Below is a small trained network, with its code and all its weights. Each question gives an input and a class and asks what happens when units are switched off, that is, made to give their printed mean instead of their output.

import numpy as np


def w(rows, s, z=0):
    codes = np.array(rows[::2]) - 128.0
    scale = np.full(codes.shape[1], s)
    scale[-1] = z or s
    return codes * scale


def f(y):
    return y / 2 * (1 + np.tanh(0.7978845608 * (y + 0.044715 * y**3)))


def log_softmax(a):
    a = a - a.max(-1, keepdims=True)
    return a - np.log(np.exp(a).sum(-1, keepdims=True))


def net(x, mask):
    res = np.array(x, float).reshape(1, 8) / 4 @ E
    y = f(res @ A[0][:, :-1].T + A[0][:, -1])
    res = res + np.where(mask, y, B[0][:, -1]) @ B[0][:, :-1]
    return log_softmax(res[-1] @ U[:, :-1].T + U[:, -1])


A, B = {}, {}
E = w([
[129,131,129,144],'x0',
[107,111,147,109],'x1',
[140,141,120,159],'x2',
[127,114,122,50],'x3',
[108,252,225,103],'x4',
[26,170,33,116],'x5',
[132,127,123,111],'x6',
[133,128,122,114],'x7',
],0.014)
A[0] = w([
[130,134,131,99,76],'n0',
[33,184,51,127,49],'n1',
[151,127,88,142,107],'n2',
[89,143,92,129,50],'n3',
[237,105,205,124,1],'n4',
[109,249,195,106,199],'n5',
[120,5,54,157,198],'n6',
],0.023,0.003)
B[0] = w([
[139,165,116,255,136],'n0',
[103,6,223,178,227],'n1',
[138,144,107,94,152],'n2',
[129,66,181,136,166],'n3',
[82,14,205,176,206],'n4',
[160,236,24,70,232],'n5',
[151,242,65,91,252],'n6',
],0.016,0.037)
U = w([
[155,176,11,86,253],'0',
[111,7,149,141,3],'1',
],0.011,0.0023)

Each question gives the input, the list of numbers given to net, and the class t.
The units are the neurons (one row each of A and B). Each row of codes is followed by its name. A weight is (code - 128) times the scale printed after its matrix; where a second scale follows, it is the last column's (A, B and U).
mask holds one flag per neuron, in row order. A switched-off neuron (its flag False) gives its mean, the last column of its row in B, instead of its output. The means were averaged over made-up inputs and are rounded, as every weight is.
A unit's drop is (log p(t) with every unit on - log p(t) with that unit switched off) / (log p(t) with every unit on - log p(t) with every unit switched off).
The circuit of an input: a set's keep is (log p(t) with only the set's units on - log p(t) with every unit switched off) / (log p(t) with every unit on - log p(t) with every unit switched off). Starting from all 7 units, units are removed one at a time, each time the one whose removal leaves the highest keep (on an exact tie, the one counted first), for as long as the keep stays at least 0.8.
circuit, biggest first: the units of the circuit, biggest drop first
k most important neurons: the k neurons with the biggest drops, biggest first
drop when u is switched off: that unit's drop, to one decimal
input [-4,0,-4,3,2,-7,-7,6], class 1: circuit, biggest first	[n4]
input [2,3,3,7,0,2,3,-1], class 1: 2 most important neurons	[n5; n6]
input [8,4,-3,-3,6,7,1,7], class 1: 2 most important neurons	[n1; n6]
input [5,-3,-1,-6,2,3,-5,-3], class 1: 2 most important neurons	[n6; n1]
input [-4,1,-2,0,6,8,-3,-3], class 1: 2 most important neurons	[n1; n6]
input [7,-6,-4,0,-8,-8,-8,7], class 0: 3 most important neurons	[n6; n1; n3]
input [-5,-5,8,8,3,7,7,-1], class 1: drop when n1 is switched off	0.7
input [5,5,6,-4,-8,-7,8,5], class 0: drop when n1 is switched off	4.6
input [-1,4,1,-1,3,8,-5,3], class 1: drop when n1 is switched off	0.7
input [6,-1,6,2,-4,6,-3,4], class 1: 2 most important neurons	[n1; n5]
